-.02  .01  .01 -.03 -.02  .14 -.05 -.25  .00 -.02  .18  .06  .22 -.02  .03 : (12)
 .00  .01  .04  .02 -.01  .11  .00 -.31  .00  .01  .09 -.02  .17 -.01  .11 : (109)
-.15  .09 -.09 -.43 -.12  .23 -.33  .85 -.01 -.15  .32  .26  .19 -.08 -.61 : (10)
-.01 -.01 -.01 -.01 -.01  .07 -.03 -.15  .01  .01  .09  .06  .12 -.01  .02 : (20)
then: -.01 -.15
.32
then:  .01 -.03 -.02
.14
asked: -.01 -.01 -.01 -.01 -.01  .07 -.03 -.15  .01  .01  .09  .06  .12 -.01  .02
(20)

 .03  .91 -.26  .12 -.02  .14 = (15)
-.33  .45 -.23  .36 -.05  .12 = (3)
-.32  .20  .04  .91 -.05  .09 = (17)
-.32  .20 -.36  .05 -.03  .13 = (123)
-.18  .76  .04  .91 -.05  .36 = (5)
asked: -.18  .76  .04  .91 -.05  .36
(5)
asked: -.32  .20 -.36  .05 -.03  .13
(123)
then:  .05 -.03
.13
then: -.33  .45 -.23  .36
-.05

 .32 -.24  .50  .24  .03  .18  .22  .01  .04  .04 -.17  .27  .06 -.33  .40 -.26 -.08  .19  .21 -.17 -.36  .52  .35 -.05  .05  .14 -.14  .34 -> (87)
-.62 -.16 -.23  .20 -.09  .32  .33 -.31  .08  .36  .44 -.05  .68 -.45  .23  .62  .25 -.65 -.16  .39 -.13 -.24  .23 -.24 -.59  .13  .01 -.08 -> (117)
 .05 -.57  .19  .32 -.24  .50  .24  .03  .18  .22  .00  .04  .04 -.17  .37 -.08  .15  .48  .25  .19 -.02 -.14  .29 -.34 -.20 -.55 -.22 -.19 -> (122)
 .00 -.06  .20 -.50  .06 -.36 -.49  .12  .55 -.44 -.32  .00 -.19  .19  .39  .02  .31 -.41 -.33  .28 -.05 -.14 -.14  .27 -.22 -.55 -.20 -.52 -> (48)
then: -.20 -.55 -.22
-.19
then: -.33  .28 -.05 -.14 -.14  .27 -.22 -.55 -.20
-.52
then:  .37 -.08  .15
.48
then: -.32  .00 -.19
.19
asked:  .32 -.24  .50  .24  .03  .18  .22  .01  .04  .04 -.17  .27  .06 -.33  .40 -.26 -.08  .19  .21 -.17 -.36  .52  .35 -.05  .05  .14 -.14  .34
(87)
then:  .32 -.24  .50  .24  .03  .18  .22  .00  .04  .04 -.17
.37

.92 .06 .01 .19  (91)
-.16 -.06 -.23  .17  (30)
-.16 -.06  .14  .25  (76)
-.16 -.06  .18  .19  (137)
.03 .41 .03 .23  (41)
asked: -.16 -.06  .18  .19
(137)
asked: -.16 -.06  .14  .25
(76)
asked: -.16 -.06 -.23  .17
(30)
then: -.06  .18
.19
then: .41 .03
.23

 .04 -.11 -.78 -.48  .50 = (34)
 .13 -.17 -.09 -.14  .03 = (66)
-.46  .26 -.78 -.11  .11 = (148)
 .06  .03 -.47  .26  .60 = (167)
-.27  .04 -.09 -.04 -.10 = (78)
-.27  .04 -.47  .26  .71 = (164)
 .19  .19 -.78 -.48  .15 = (56)
asked: -.27  .04 -.47  .26  .71
(164)
then: .06 .03
-.47
asked:  .19  .19 -.78 -.48  .15
(56)

 .42  .42 -.07 -.34  .33 -.02  .00 -.55  .01  .09 -.15  .09  .15  .18  .13 -.41 -.08 -.12  .00 -.10  .18  .25  .71  .24  .21  .07 -.02  .20 -.33 -.20  .04 -.28  .36 -.06  .55 -.24 -.15  .08  .36 -.71 -.13 -.33  .19 -.05  .15 -.20  .14 -.24 = (81)
 .50  .30 -.07 -.20  .37 -.13  .07 -.57  .04  .04 -.10 -.09  .16  .30  .23 -.37 -.14 -.01 -.06 -.05  .13  .20  .53  .25  .16  .12 -.09  .15 -.27 -.10  .02 -.33  .53 -.11  .47 -.34 -.18  .27  .26 -.64 -.14 -.30 -.03  .01  .16 -.27  .10 -.26 = (59)
 .04  .04 -.12 -.09  .16  .30  .23 -.37 -.14 -.01 -.02  .06 -.17 -.23  .01 -.16 -.15  .01  .22 -.12 -.23  .06 -.01 -.02 -.23 -.09  .11  .22 -.19  .02  .02  .08  .08 -.03 -.22  .04  .03  .11  .03  .32 -.05 -.15 -.22 -.13 -.15  .07 -.12 -.23 = (14)
then:  .00 -.55
.01
then:  .04  .04 -.10 -.09  .16  .30  .23 -.37 -.14 -.01
-.06
then:  .04  .04 -.12 -.09  .16  .30  .23 -.37 -.14 -.01
-.02
then: -.55  .01  .09 -.15  .09  .15  .18  .13 -.41 -.08 -.12
.00
then: -.09  .15 -.27 -.10
.02

 .13  .06 -.11 -.74 -.83 -> (82)
 .03 -.04 -.01 -.11 -.14 -> (155)
-.25  .19 -.83 -.74 -.83 -> (114)
 .33 -.02  .26 -.19  .17 -> (175)
 .36  .22  .01 -.92 -.53 -> (131)
-.37  .02 -.60 -.06 -.19 -> (46)
.02 .40 .59 .00 .47 -> (132)
 .13 -.11  .06 -.12  .16 -> (35)
then:  .02 -.60 -.06
-.19
then:  .13 -.11  .06
-.12
then:  .06 -.11
-.74
then: .40 .59 .00
.47
then:  .22  .01 -.92
-.53
then: -.11  .06
-.12
then:  .03 -.04
-.01

-.35  .39  .44 -.79 -> (134)
 .26  .56  .25 -.30 -> (110)
 .53  .56  .46 -.30 -> (52)
 .26  .56  .46 -.30 -> (84)
 .26  .56  .28 -.40 -> (65)
asked:  .26  .56  .46 -.30
(84)
then: .39 .44
-.79

-.08 -.27 -.05  .51 -.28  .68 -.03 -.26 -.16  .24  .21  .10 -.20 -.29 -.05  .00 -.07  .09 -.35  .02  .28  .43 -> (64)
 .15  .07 -.10 -.19  .38  .11  .08 -.02  .16 -.35  .30  .36 -.07  .82 -.06  .36 -.24  .25 -.34 -.19 -.06  .00 -> (127)
-.05 -.01  .16 -.04  .45 -.08 -.45  .30 -.31  .16 -.41  .61  .08  .01  .26  .33  .05 -.04  .08 -.32  .33 -.07 -> (151)
 .03  .24  .23  .14  .78  .28 -.39  .09  .03  .08 -.35  .25  .04 -.45  .20  .20  .25 -.24  .05  .12 -.10 -.16 -> (146)
-.03  .07  .17 -.68 -.12 -.56 -.28 -.16  .26 -.30 -.12 -.17 -.08  .30 -.04 -.18  .23  .06 -.18 -.43  .14 -.22 -> (71)
 .63  .43 -.16 -.08  .00 -.07  .02  .14  .29 -.04 -.18 -.49  .12 -.15 -.19  .48 -.08  .16  .05 -.48  .01 -.25 -> (39)
-.38 -.09  .27 -.16 -.15  .01  .25 -.26 -.38  .03 -.02 -.51 -.05  .21  .39 -.07  .25  .04 -.12  .71  .03  .16 -> (11)
then: -.45  .30
-.31
then:  .25 -.24
.05

-.19  .29  .14 -.10  .46 -.66 -.35 -.25  .03  (50)
-.43 -.22  .07  .21 -.74  .19 -.59  .12  .42  (54)
 .35  .11 -.04  .18 -.74  .19 -.35 -.66 -.20  (116)
then: -.19  .29  .14 -.10  .46
-.66
then:  .19 -.35 -.66
-.20
asked: -.43 -.22  .07  .21 -.74  .19 -.59  .12  .42
(54)

 .31 -.18  .61 -.63 -.31 -.55 -.17  .55 -.41  .64 -.64  .43 -.11  .03  .07 -.05 -.53 -.64  .29  .10  .08  .32  .13 -.12  .25 -.29 -.35 -.28  .23  .67  .52 -.08 -.79 -.47  .24 -.33 -.44  .65  .02  .28 -.48 -.29  .68 -.85  .24  .07 -.45  .24 -.02 -.68  .53 -.04  .73 -.30 = (121)
 .07 -.28 -.07 -.08 -.22 -.14 -.51  .12 -.87  .56  .41  .02 -.09  .15 -.15  .67 -.67 -.40  .39 -.39 -.18  .26 -.20  .01 -.55 -.47 -.08 -.59  .23  .86  .19  .59 -.09 -.25  .26  .43 -.18  .57  .45  .44 -.63  .14  .46 -.54  .18  .19  .18  .19  .17 -.88  .58  .79  .23  .22 = (77)
-.28  .26  .21 -.13 -.02 -.26 -.34  .19 -.58  .58 -.08  .13 -.21 -.13 -.13  .52 -.70 -.39  .39 -.18 -.40  .14 -.16  .22 -.20 -.29 -.23 -.58  .30  .84  .33  .20 -.11 -.47  .20  .18 -.28  .82  .21  .42 -.65  .13  .59 -.56  .12  .09  .25  .00  .24 -.79  .80  .15  .52  .23 = (119)
then: -.25  .26
.43
then: -.18  .61 -.63 -.31
-.55
then: -.40  .39 -.39 -.18
.26
then: -.65  .13
.59
then: -.28  .26
.21
then:  .32  .13 -.12  .25 -.29 -.35 -.28  .23  .67
.52

 .17 -.70  .85 -.07 -.63 -.45  .56 -.26  (129)
-.03  .26 -.58  .16  .55 -.12 -.17 -.32  (101)
-.65 -.58 -.54 -.65 -.47 -.31 -.43 -.02  (94)
 .00 -.33  .36 -.15 -.56 -.02  .08  .10  (73)
then:  .17 -.70  .85 -.07
-.63
then: -.58  .16
.55

-.58 -.46  .30 -.23  .68 : (19)
-.61  .25 -.46  .66 -.06 : (36)
 .25 -.46  .67 -.38  .44 : (100)
 .35  .25 -.46 -.56  .32 : (8)
then: .35 .25
-.46
asked:  .35  .25 -.46 -.56  .32
(8)
asked: -.61  .25 -.46  .66 -.06
(36)
then:  .25 -.46  .66
-.06

-.24 -.38  .36 -.18 -.09 -.01  .10  .12  .17  .09  .30  (203)
-.30 -.64  .00 -.24  .01 -.10  .23  .04  .11 -.28  .18  (176)
-.01  .02  .31 -.05 -.09 -.01  .62  .22 -.07  .25 -.26  (196)
-.17  .13  .11  .04  .01 -.09  .47  .28  .14 -.41 -.26  (32)
-.17  .13  .11  .04 -.14 -.09  .47  .28  .14 -.41 -.26  (90)
 .04  .37  .17  .12  .00  .00 -.12  .31  .11 -.37  .04  (4)
 .18  .77 -.30 -.07 -.42 -.03  .53  .33 -.33  .27 -.28  (133)
 .18  .77 -.30 -.07 -.42 -.03  .08  .14  .07  .25 -.24  (75)
 .19  .14  .09  .12 -.20  .00  .25  .12  .03 -.19 -.15  (140)
-.18 -.48 -.01 -.20  .00 -.08  .15 -.05  .18 -.22  .03  (160)
-.15  .37  .07  .08  .03 -.02  .07 -.06  .24  .04 -.14  (69)
then: -.24  .01 -.10  .23
.04
then: -.01  .02
.31

-.09 -.26 -.11  .19 -.01 -.64  .04 -.14  .12  .06  .01  .11  .11  .00  .17  .14  .03  .09 -.23 -.13  .09  .00 -.52  .04 -.01  .05 -.16 -.12 -.18 -.19 -.01 -.01  .08 -> (88)
-.85  .06 -.20  .08 -.04 -.83  .09 -.23  .02  .01  .03  .01 -.04  .02  .10  .03  .01 -.03 -.25 -.24  .02  .04 -.74  .05 -.14  .01 -.31 -.09 -.27 -.40  .04 -.01  .08 -> (98)
-.68  .02 -.17  .19 -.01 -.64  .04 -.14  .12  .06  .01  .11  .11  .00  .17  .14  .03 -.09 -.07 -.19 -.14  .09 -.39  .04 -.29  .03 -.27  .13 -.02 -.39 -.06  .00 -.02 -> (21)
-.05  .03  .06 -.30 -.02 -.03  .03 -.06 -.20 -.10  .11 -.19 -.26  .08 -.36 -.24  .11 -.13  .06 -.06 -.14  .07 -.14 -.05 -.14 -.13 -.13  .09  .03 -.17  .14  .12 -.11 -> (120)
then: -.74  .05 -.14
.01
then:  .03 -.27
.13
then: -.09 -.27
-.40

 .46 -.40  .89  .28  .04 : (42)
-.48  .44  .10 -.31  .81 : (44)
 .44 -.48  .03  .02 -.03 : (139)
.00 .00 .03 .02 .00 : (115)
-.61 -.40  .89 -.51 -.30 : (26)
then: -.48  .03
.02
then:  .44  .10 -.31
.81
then:  .10 -.31
.81
asked:  .46 -.40  .89  .28  .04
(42)
then: -.48  .44  .10
-.31
then: -.48  .44
.10

 .30 -.03 -.04 -.17  .06  (23)
 .71  .14 -.17 -.02  .07  (47)
-.50 -.17 -.02  .14 -.13  (79)
asked: -.50 -.17 -.02  .14 -.13
(79)
then:  .14 -.17
-.02
then: -.17 -.02  .14
-.13
then:  .71  .14 -.17
-.02
then: -.50 -.17 -.02
.14
then:  .30 -.03
-.04
then: -.03 -.04 -.17
.06

 .91  .35  .04 -.02 -.04  .06  (28)
 .91  .35 -.15 -.13 -.39 -.45  (125)
 .44  .38  .02  .02 -.26 -.24  (24)
.25 .18 .17 .06 .04 .13  (68)
asked:  .91  .35 -.15 -.13 -.39 -.45
(125)
then:  .91  .35  .04 -.02
-.04

-.04 -.08  .06  .11  .15  .21 -.15 -.20  .26  .53  .27  .05 -.01  .09 -.21 -.12 -.16  .24  .16 -.01  .54 -.13  .37  .14 -.18  .15 -.11  .58  .00 -.05  .15 -.10  .20  .11 -.11  .15  .40 -.08  .60  .24 -.01  .33 -.14 -.04  .15  (108)
 .03  .05 -.08 -.13  .13  .06  .04 -.07  .15  .72  .56  .18 -.09 -.07 -.02  .01 -.06  .25  .03  .05  .76  .11  .43 -.03 -.25  .28 -.07  .60  .15 -.04  .34  .18  .12  .15 -.06  .13  .32 -.03  .78  .21 -.12  .14  .00  .21  .14  (58)
-.04  .09  .32  .22  .06  .23  .09 -.08  .08  .09  .20 -.22 -.27  .16 -.24 -.16 -.34  .14  .08  .00 -.21 -.18  .18  .23 -.54  .53 -.30 -.32 -.21 -.12  .29 -.44  .02  .15 -.25  .02 -.38 -.20 -.29 -.01 -.19  .17 -.27 -.25  .07  (22)
then: -.10  .20  .11 -.11  .15  .40 -.08
.60
then:  .06  .11  .15  .21 -.15
-.20

-.08 -.10 -.35  .01  .55 -.24 : (93)
-.10 -.08 -.35  .01  .55 -.24 : (45)
-.35 -.10 -.08  .01  .55 -.24 : (60)
then: -.08 -.10 -.35
.01
then: -.10 -.08 -.35
.01
then: -.10 -.08  .01  .55
-.24
asked: -.08 -.10 -.35  .01  .55 -.24
(93)
then: -.10 -.35  .01
.55

 .19  .17  .56  .14 -.61  .81 -.77 -.16 -.75  .31  .68  .15 -.41 -> (40)
 .38 -.46  .05  .09 -.78 -.18  .33 -.04  .04  .47 -.13  .83 -.02 -> (166)
 .12 -.19 -.70 -.31  .46  .56 -.06  .48 -.18 -.12 -.02 -.77  .02 -> (171)
 .67  .54  .80 -.32  .50 -.35  .73  .63  .83  .55  .64 -.24  .34 -> (145)
-.26 -.42  .01 -.08  .30  .37 -.35 -.17  .63  .82 -.64  .92 -.61 -> (99)
 .19  .17  .56  .14 -.61  .81 -.77 -.16 -.75  .31  .68  .15  .88 -> (6)
 .38 -.46  .05  .09 -.78 -.18  .33 -.04  .04  .18  .75  .36  .35 -> (113)
-.32  .80  .67  .50  .54  .56 -.06  .48 -.18 -.27 -.56  .70 -.01 -> (141)
then:  .67  .54  .80 -.32  .50
-.35
asked:  .38 -.46  .05  .09 -.78 -.18  .33 -.04  .04  .47 -.13  .83 -.02
(166)

